Below are the code and all the weights of a small trained network. Each question names an input and a class and asks about switching units off, where a switched-off unit gives its printed mean instead of its output.

import numpy as np


def w(rows, s, z=0):
    codes = np.array(rows[::2]) - 128.0
    scale = np.full(codes.shape[1], s)
    scale[-1] = z or s
    return codes * scale


def f(y):
    return np.maximum(y, 0)


def log_softmax(a):
    a = a - a.max(-1, keepdims=True)
    return a - np.log(np.exp(a).sum(-1, keepdims=True))


def net(x, mask):
    res = np.array(x, float).reshape(1, 3) / 4 @ E
    y = f(res @ A[0][:, :-1].T + A[0][:, -1])
    res = res + np.where(mask, y, B[0][:, -1]) @ B[0][:, :-1]
    return log_softmax(res[-1] @ U[:, :-1].T + U[:, -1])


A, B = {}, {}
E = w([
[198,89,1,215,65,128,118],'x0',
[104,93,122,102,92,21,13],'x1',
[228,225,160,97,85,126,100],'x2',
],0.0086)
A[0] = w([
[116,89,141,123,98,55,12,117],'neuron 0',
[104,144,169,133,123,116,138,123],'neuron 1',
[68,153,215,99,158,102,136,111],'neuron 2',
[189,176,131,102,109,114,128,90],'neuron 3',
[187,117,15,201,91,110,123,116],'neuron 4',
[166,135,141,155,144,215,237,116],'neuron 5',
[90,176,176,106,148,131,114,103],'neuron 6',
[235,214,150,98,119,131,93,141],'neuron 7',
[127,144,130,148,134,158,147,255],'neuron 8',
[19,46,75,138,171,137,163,105],'neuron 9',
],0.011,0.0081)
B[0] = w([
[44,234,85,98,140,110,144,232],'neuron 0',
[157,133,137,113,137,133,104,161],'neuron 1',
[187,126,131,79,86,193,75,226],'neuron 2',
[97,140,162,207,120,163,113,176],'neuron 3',
[172,132,188,43,117,207,84,249],'neuron 4',
[70,255,90,116,153,137,77,241],'neuron 5',
[157,128,125,106,92,199,101,190],'neuron 6',
[53,87,168,194,34,125,148,240],'neuron 7',
[66,62,118,28,57,3,125,226],'neuron 8',
[95,142,200,208,6,146,124,222],'neuron 9',
],0.014,0.011)
U = w([
[103,101,167,214,85,132,138,134],'0',
[192,116,136,55,131,186,93,117],'1',
[81,193,65,103,159,98,127,99],'2',
[107,59,101,50,113,12,142,255],'3',
[153,97,113,141,152,114,143,86],'4',
],0.011,0.0052)

Each question gives the input, the list of numbers given to net, and the class t.
The units are the neurons (one row each of A and B). Each row of codes is followed by its name. A weight is (code - 128) times the scale printed after its matrix; where a second scale follows, it is the last column's (A, B and U).
mask holds one flag per neuron, in row order. A switched-off neuron (its flag False) gives its mean, the last column of its row in B, instead of its output. The means were averaged over made-up inputs and are rounded, as every weight is.
A unit's drop is (log p(t) with every unit on - log p(t) with that unit switched off) / (log p(t) with every unit on - log p(t) with every unit switched off).
unit that matters most: the unit with the biggest drop
top k neurons: the k neurons with the biggest drops, biggest first
drop when u is switched off: that unit's drop, to one decimal
input [-5,-7,-4], class 2: unit that matters most => neuron 5
input [-7,-5,-5], class 1: top 4 neurons => neuron 2; neuron 7; neuron 0; neuron 6
input [5,-8,-3], class 2: top 2 neurons => neuron 5; neuron 2
input [7,4,-4], class 1: top 2 neurons => neuron 4; neuron 7
input [3,6,0], class 2: top 3 neurons => neuron 0; neuron 8; neuron 2
input [4,-4,-1], class 1: top 3 neurons => neuron 0; neuron 4; neuron 7
input [-2,-5,-1], class 2: top 2 neurons => neuron 5; neuron 4
input [-5,5,5], class 0: top 2 neurons => neuron 7; neuron 4
input [-3,6,0], class 2: top 3 neurons => neuron 0; neuron 4; neuron 8
input [-4,5,-7], class 0: top 2 neurons => neuron 9; neuron 5
input [5,-3,-4], class 1: top 3 neurons => neuron 4; neuron 7; neuron 0
input [3,-2,8], class 0: drop when neuron 7 is switched off => 0.3
input [-3,5,0], class 2: drop when neuron 8 is switched off => 0.6
input [1,0,-2], class 3: unit that matters most => neuron 7
input [-5,8,-7], class 2: drop when neuron 4 is switched off => 0.2
